Below is a small trained network, with its code and all its weights. Each question gives an input and a target symbol and asks what happens when units are switched off, that is, made to give their printed mean instead of their output.

import numpy as np


def w(rows, s, z=0):
    codes = np.array(rows[::2]) - 128.0
    scale = np.full(codes.shape[1], s)
    scale[-1] = z or s
    return codes * scale


def f(y):
    return np.maximum(y, 0)


def softmax(a):
    e = np.exp(a - a.max(-1, keepdims=True))
    return e / e.sum(-1, keepdims=True)


def log_softmax(a):
    a = a - a.max(-1, keepdims=True)
    return a - np.log(np.exp(a).sum(-1, keepdims=True))


def net(x, mask):
    ids = ['αεζηθμξπστφψω'.index(c) for c in x.split()]
    T = len(ids)
    res = E[ids] + P[:T]
    u = 0
    for l in range(2):
        q, k, v = (res @ M[l].T for M in (Q, K, V))
        z = softmax(np.where(np.tri(T) > 0, q @ k.T / 2**0.5, -1e9)) @ v
        res = res + np.where(mask[u], z, O[l][:, -1]) @ O[l][:, :-1]
        u += 1
        y = f(res @ A[l][:, :-1].T + A[l][:, -1])
        res = res + np.where(mask[u : u + 4], y, B[l][:, -1]) @ B[l][:, :-1]
        u += 4
    return log_softmax(res[-1] @ U[:, :-1].T + U[:, -1])


Q, K, V, O, A, B = {}, {}, {}, {}, {}, {}
E = w([
[69,192,165,56,158],'α',
[192,170,149,126,83],'ε',
[197,174,164,187,49],'ζ',
[175,115,92,113,99],'η',
[171,176,116,160,56],'θ',
[115,175,28,91,102],'μ',
[144,72,142,98,160],'ξ',
[100,133,149,102,142],'π',
[130,254,118,127,73],'σ',
[140,121,58,94,106],'τ',
[142,78,189,143,115],'φ',
[164,125,78,78,119],'ψ',
[218,215,187,193,230],'ω',
],0.0076)
P = w([
[179,68,69,185,207],'0',
[136,255,125,85,140],'1',
[94,198,173,99,128],'2',
[120,203,158,114,115],'3',
[135,198,137,130,100],'4',
[164,194,128,120,103],'5',
[179,185,113,120,105],'6',
[178,197,120,124,94],'7',
],0.0057)
Q[0] = w([
[189,188,123,101,134],'0.h0',
[76,45,172,160,254],'0.h0',
],0.0077)
K[0] = w([
[191,102,83,212,119],'0.h0',
[145,237,253,129,64],'0.h0',
],0.007)
V[0] = w([
[85,109,62,56,177],'0.h0',
[101,254,174,109,137],'0.h0',
],0.0072)
O[0] = w([
[98,148,41,32,78,106],'0.h0',
[13,232,60,191,254,246],'0.h0',
],0.0072,0.0012)
A[0] = w([
[169,197,86,197,224,252],'0.n0',
[133,192,96,96,20,219],'0.n1',
[177,158,120,58,2,220],'0.n2',
[222,36,181,206,146,178],'0.n3',
],0.0061,0.0032)
B[0] = w([
[114,243,80,194,247,255],'0.n0',
[117,66,3,104,134,226],'0.n1',
[197,36,9,82,77,217],'0.n2',
[225,59,243,208,99,163],'0.n3',
],0.0059,0.0056)
Q[1] = w([
[247,180,38,158,142],'1.h0',
[45,148,247,192,253],'1.h0',
],0.0045)
K[1] = w([
[245,69,187,233,151],'1.h0',
[66,255,120,126,157],'1.h0',
],0.0061)
V[1] = w([
[228,17,252,152,45],'1.h0',
[100,83,21,1,26],'1.h0',
],0.0059)
O[1] = w([
[1,211,245,71,44,143],'1.h0',
[135,5,57,32,51,2],'1.h0',
],0.0072,0.0033)
A[1] = w([
[40,226,183,202,149,222],'1.n0',
[51,100,200,2,3,126],'1.n1',
[155,28,49,17,10,2],'1.n2',
[89,253,162,179,148,5],'1.n3',
],0.006,0.00079)
B[1] = w([
[64,79,217,164,179,248],'1.n0',
[186,228,138,38,6,223],'1.n1',
[186,2,199,57,175,231],'1.n2',
[111,96,214,180,176,245],'1.n3',
],0.0057,0.011)
U = w([
[187,130,45,154,151,159],'α',
[70,135,144,141,137,171],'ε',
[15,93,172,161,137,120],'ζ',
[173,180,133,95,86,157],'η',
[79,137,134,160,111,177],'θ',
[149,3,127,122,177,97],'μ',
[175,219,131,99,84,106],'ξ',
[144,139,90,133,116,197],'π',
[175,142,62,191,147,113],'σ',
[157,70,159,90,116,72],'τ',
[76,209,166,130,89,140],'φ',
[160,98,149,88,119,109],'ψ',
[164,181,169,184,177,1],'ω',
],0.0048,0.0045)

Each question gives the input, a string of symbols that net reads in full, and the target symbol t.
The units are the heads (2 rows each of Q, K, V and O) and the neurons (one row each of A and B). Each row of codes is followed by its name. A weight is (code - 128) times the scale printed after its matrix; where a second scale follows, it is the last column's (O, A, B and U).
mask holds one flag per unit, layer by layer, with each layer's heads first. A switched-off unit (its flag False) gives its mean, the last column of its rows in O or B, instead of its output. The means were averaged over made-up inputs and are rounded, as every weight is.
A unit's drop is (log p(t) with every unit on - log p(t) with that unit switched off) / (log p(t) with every unit on - log p(t) with every unit switched off).
The circuit of an input: a set's keep is (log p(t) with only the set's units on - log p(t) with every unit switched off) / (log p(t) with every unit on - log p(t) with every unit switched off). Starting from all 10 units, units are removed one at a time, each time the one whose removal leaves the highest keep (on an exact tie, the one counted first), for as long as the keep stays at least 0.8.
units of the circuit, in order: the units of the circuit, biggest drop first
most important unit: the unit with the biggest drop
k most important neurons: the k neurons with the biggest drops, biggest first
k most important neurons of layer l: the k neurons of layer l with the biggest drops, biggest first
input μ ε ψ α ξ ψ π ψ, target μ: units of the circuit, in order -> (1.h0 0.h0 1.n2 0.n2)
input φ π η α α μ, target φ: units of the circuit, in order -> (1.h0 0.h0 0.n3 1.n1)
input σ α α φ, target α: units of the circuit, in order -> (1.h0 0.h0 1.n0)
input α ξ τ π μ, target α: units of the circuit, in order -> (1.h0 1.n0 0.h0)
input ζ φ α α φ μ, target ζ: 3 most important neurons -> (0.n3 1.n0 1.n3)
input ω α μ η η θ η, target ω: 2 most important neurons -> (0.n3 0.n0)
input τ ε μ η, target τ: 2 most important neurons of layer 0 -> (0.n0 0.n2)
input φ μ α π ζ σ, target φ: 3 most important neurons -> (0.n3 1.n1 0.n0)
input π ε τ α ξ τ η ω, target ω: most important unit -> 0.n0
input η ζ τ θ ξ σ, target η: 3 most important neurons -> (1.n1 0.n3 0.n2)
input ζ θ π η, target ζ: 2 most important neurons -> (0.n3 1.n0)
input ζ φ σ π μ σ, target ζ: 3 most important neurons of layer 1 -> (1.n0 1.n3 1.n1)
input ξ σ σ, target ξ: 4 most important neurons -> (1.n1 0.n3 0.n0 0.n2)
input τ θ η ψ τ, target τ: 3 most important neurons -> (1.n2 0.n0 0.n2)
input ζ ε π ζ, target ζ: 2 most important neurons of layer 0 -> (0.n3 0.n1)
input μ η ε θ μ, target μ: 2 most important neurons of layer 1 -> (1.n2 1.n1)
input μ ω ζ σ, target μ: 2 most important neurons of layer 0 -> (0.n2 0.n1)
input σ α φ σ σ ξ ω μ, target σ: most important neuron -> (0.n0)
input τ σ φ α τ ζ, target τ: 2 most important neurons -> (1.n2 0.n2)
input ζ μ η φ π θ, target ζ: 3 most important neurons -> (0.n3 1.n0 1.n3)
input ξ ε η, target ξ: 2 most important neurons -> (1.n1 0.n3)
